Here is a tiny trained network, its code and every weight. The questions are about switching its units off for an input and a class, where a switched-off unit gives its printed mean instead of its output.

import numpy as np


def w(rows, s, z=0):
    codes = np.array(rows[::2]) - 128.0
    scale = np.full(codes.shape[1], s)
    scale[-1] = z or s
    return codes * scale


def f(y):
    return np.maximum(y, 0)


def log_softmax(a):
    a = a - a.max(-1, keepdims=True)
    return a - np.log(np.exp(a).sum(-1, keepdims=True))


def net(x, mask):
    res = np.array(x, float).reshape(1, 6) / 4 @ E
    y = f(res @ A[0][:, :-1].T + A[0][:, -1])
    res = res + np.where(mask, y, B[0][:, -1]) @ B[0][:, :-1]
    return log_softmax(res[-1] @ U[:, :-1].T + U[:, -1])


A, B = {}, {}
E = w([
[170,105,119,166,61],'x0',
[114,253,170,130,86],'x1',
[54,77,156,56,74],'x2',
[81,167,3,113,128],'x3',
[39,135,142,176,127],'x4',
[129,107,172,146,245],'x5',
],0.0046)
A[0] = w([
[110,190,214,52,92,193],'n0',
[145,135,157,141,131,198],'n1',
[95,114,107,136,169,186],'n2',
[145,128,149,105,124,151],'n3',
[124,133,154,154,138,87],'n4',
[146,119,154,153,187,168],'n5',
[29,94,140,151,129,235],'n6',
[155,139,109,132,91,184],'n7',
[115,148,124,101,139,133],'n8',
[153,163,122,136,102,187],'n9',
[102,130,131,126,95,253],'n10',
[75,147,121,108,111,237],'n11',
[146,136,119,131,109,172],'n12',
[127,123,81,114,104,172],'n13',
[125,89,119,117,121,161],'n14',
[138,125,108,108,155,139],'n15',
[152,60,235,157,172,163],'n16',
[135,3,146,78,63,151],'n17',
[112,144,186,125,122,133],'n18',
[70,112,141,141,124,181],'n19',
[127,119,117,128,112,155],'n20',
[119,108,131,112,224,161],'n21',
[84,161,97,98,126,202],'n22',
[186,139,207,92,106,169],'n23',
[99,82,116,83,248,181],'n24',
[131,193,79,172,155,185],'n25',
],0.014,0.0016)
B[0] = w([
[37,218,96,156,128,221],'n0',
[142,135,157,107,142,168],'n1',
[155,150,104,170,142,177],'n2',
[144,154,120,132,134,151],'n3',
[119,119,161,112,126,152],'n4',
[179,97,188,128,149,199],'n5',
[65,118,132,193,101,202],'n6',
[105,124,140,76,133,167],'n7',
[128,130,109,153,112,148],'n8',
[115,154,131,84,130,170],'n9',
[73,124,126,122,122,171],'n10',
[81,119,113,170,125,180],'n11',
[118,129,139,100,130,152],'n12',
[81,116,150,99,116,165],'n13',
[134,121,96,119,98,156],'n14',
[137,148,113,114,132,153],'n15',
[160,101,198,253,146,253],'n16',
[148,56,25,42,82,219],'n17',
[97,165,157,98,140,175],'n18',
[89,127,145,154,115,171],'n19',
[113,114,129,114,128,143],'n20',
[226,139,108,143,158,213],'n21',
[100,132,117,183,118,180],'n22',
[165,203,121,107,180,205],'n23',
[243,152,59,154,164,239],'n24',
[124,210,103,73,133,210],'n25',
],0.035,0.0064)
U = w([
[107,166,136,29,137,205],'0',
[208,127,79,125,164,106],'1',
[151,92,244,186,149,4],'2',
[56,158,130,182,103,254],'3',
[110,1,105,85,41,19],'4',
],0.0059,0.00098)

Each question gives the input, the list of numbers given to net, and the class t.
The units are the neurons (one row each of A and B). Each row of codes is followed by its name. A weight is (code - 128) times the scale printed after its matrix; where a second scale follows, it is the last column's (A, B and U).
mask holds one flag per neuron, in row order. A switched-off neuron (its flag False) gives its mean, the last column of its row in B, instead of its output. The means were averaged over made-up inputs and are rounded, as every weight is.
A unit's drop is (log p(t) with every unit on - log p(t) with that unit switched off) / (log p(t) with every unit on - log p(t) with every unit switched off).
The circuit of an input: a set's keep is (log p(t) with only the set's units on - log p(t) with every unit switched off) / (log p(t) with every unit on - log p(t) with every unit switched off). Starting from the 12 units with the biggest drops (on a tie, the unit counted first), units are removed one at a time, each time the one whose removal leaves the highest keep (on an exact tie, the one counted first), for as long as the keep stays at least 0.8.
circuit, biggest first: the units of the circuit, biggest drop first
most important unit: the unit with the biggest drop
top k neurons: the k neurons with the biggest drops, biggest first
drop when u is switched off: that unit's drop, to one decimal
input [0,6,2,0,4,7], class 3: most important unit	n0
input [3,1,1,5,-2,0], class 0: top 3 neurons	(n16; n6; n0)
input [-5,5,-3,7,-2,-7], class 0: top 4 neurons	(n16; n25; n6; n9)
input [-1,7,-3,5,5,6], class 3: circuit, biggest first	(n22; n24)
input [8,5,-1,5,0,-7], class 0: circuit, biggest first	(n16; n7)
input [-5,-2,3,-6,-8,-5], class 0: top 2 neurons	(n24; n23)
input [2,7,-1,-8,-4,-2], class 3: top 4 neurons	(n0; n16; n17; n25)
input [-6,7,-4,0,1,-8], class 3: top 4 neurons	(n0; n22; n17; n11)
input [0,-1,2,-8,-2,-7], class 0: circuit, biggest first	(n23; n24; n17; n0)
input [-2,1,-3,-7,-2,-3], class 2: circuit, biggest first	(n16; n17)
input [3,3,-3,0,0,4], class 2: circuit, biggest first	(n17; n0)
input [6,1,7,-4,-4,-1], class 4: top 4 neurons	(n17; n25; n24; n21)
input [-1,-4,0,1,8,8], class 2: top 3 neurons	(n16; n6; n17)
input [8,-8,3,-7,5,-6], class 4: circuit, biggest first	(n17)
input [6,6,4,6,-3,-8], class 3: top 4 neurons	(n22; n11; n0; n23)
input [-7,-1,-1,-3,2,3], class 2: top 2 neurons	(n16; n17)
input [-1,4,-3,-7,-2,-3], class 3: top 3 neurons	(n0; n17; n24)
input [1,4,-6,-2,2,7], class 2: top 3 neurons	(n16; n17; n5)
input [0,-6,-5,-2,-6,-8], class 4: drop when n25 is switched off	0.1
input [-4,5,2,-3,-2,-8], class 3: circuit, biggest first	(n0)
input [8,3,2,-7,3,5], class 2: drop when n16 is switched off	0.5
input [1,-6,-1,-6,6,5], class 2: drop when n16 is switched off	2.4
